[[ 1.60  6.76  0.47]
 [-3.12 -7.25  0.83]]
:
[[ 0.47  6.76  1.60]
 [ 0.83 -7.25 -3.12]]

[[-0.58  0.03 -0.99  0.02  0.00  0.10  0.25  0.58  0.49]
 [ 6.43  1.76  5.43  6.60  2.36  2.71  0.77 -0.59 -1.65]
 [ 0.93  0.45 -0.26  2.38  1.06 -0.45  0.46  0.51  1.70]
 [ 2.89  1.14  1.17  3.71  0.99  0.45  0.41  0.48  1.31]
 [ 3.72  0.98  3.44  4.35  1.95  2.68  0.96 -0.17 -2.11]
 [-1.70 -0.52 -1.26 -1.59 -0.39 -0.52 -0.08  0.10  0.11]
 [ 4.16  1.34  2.59  6.84  3.27  2.32  1.69  0.66 -0.28]
 [ 0.79  0.10  1.01  1.28  0.90  0.89  0.45 -0.11 -0.98]]
:
[[ 0.49  0.58  0.25  0.10  0.00  0.02 -0.99  0.03 -0.58]
 [-1.65 -0.59  0.77  2.71  2.36  6.60  5.43  1.76  6.43]
 [ 1.70  0.51  0.46 -0.45  1.06  2.38 -0.26  0.45  0.93]
 [ 1.31  0.48  0.41  0.45  0.99  3.71  1.17  1.14  2.89]
 [-2.11 -0.17  0.96  2.68  1.95  4.35  3.44  0.98  3.72]
 [ 0.11  0.10 -0.08 -0.52 -0.39 -1.59 -1.26 -0.52 -1.70]
 [-0.28  0.66  1.69  2.32  3.27  6.84  2.59  1.34  4.16]
 [-0.98 -0.11  0.45  0.89  0.90  1.28  1.01  0.10  0.79]]

[[-6.38  2.62  4.92  6.70  1.60  3.76]
 [-5.46  7.53  0.75  0.00  1.75  5.23]
 [-5.81  6.67  2.41  4.72  1.24  4.76]
 [-5.76 -4.76  7.49  0.07  0.00  3.36]
 [-6.40 -2.57  6.54  4.76  2.27  3.52]
 [-6.41 -4.04  6.84  2.60  2.33  3.50]
 [ 0.00 -0.25  5.68  6.23  0.00  3.45]]
:
[[ 3.76  1.60  6.70  4.92  2.62 -6.38]
 [ 5.23  1.75  0.00  0.75  7.53 -5.46]
 [ 4.76  1.24  4.72  2.41  6.67 -5.81]
 [ 3.36  0.00  0.07  7.49 -4.76 -5.76]
 [ 3.52  2.27  4.76  6.54 -2.57 -6.40]
 [ 3.50  2.33  2.60  6.84 -4.04 -6.41]
 [ 3.45  0.00  6.23  5.68 -0.25  0.00]]

[[ 6.83 -3.95 -1.96 -1.21]
 [-1.56 -3.61  2.89  0.29]
 [ 2.59  2.49  0.69  0.36]
 [-1.28 -1.56  3.26  1.97]
 [-3.93  1.62  0.61  0.91]
 [-0.66 -2.09  2.11 -4.34]
 [ 0.74 -2.99  0.77  1.31]
 [ 0.65  0.96  3.54 -0.87]
 [ 0.66 -0.43 -0.81 -2.05]]
:
[[-1.21 -1.96 -3.95  6.83]
 [ 0.29  2.89 -3.61 -1.56]
 [ 0.36  0.69  2.49  2.59]
 [ 1.97  3.26 -1.56 -1.28]
 [ 0.91  0.61  1.62 -3.93]
 [-4.34  2.11 -2.09 -0.66]
 [ 1.31  0.77 -2.99  0.74]
 [-0.87  3.54  0.96  0.65]
 [-2.05 -0.81 -0.43  0.66]]

[[-7.05 -1.98  2.54]
 [ 0.91  5.83 -1.88]]
:
[[ 2.54 -1.98 -7.05]
 [-1.88  5.83  0.91]]

[[ 5.59 -1.92 -0.30 -5.99]
 [ 0.78 -3.11 -2.36  3.62]
 [-6.09  3.57  2.68 -2.77]
 [ 1.66 -2.69 -4.92 -2.33]
 [-1.64  2.36  3.01  0.70]]
:
[[-5.99 -0.30 -1.92  5.59]
 [ 3.62 -2.36 -3.11  0.78]
 [-2.77  2.68  3.57 -6.09]
 [-2.33 -4.92 -2.69  1.66]
 [ 0.70  3.01  2.36 -1.64]]
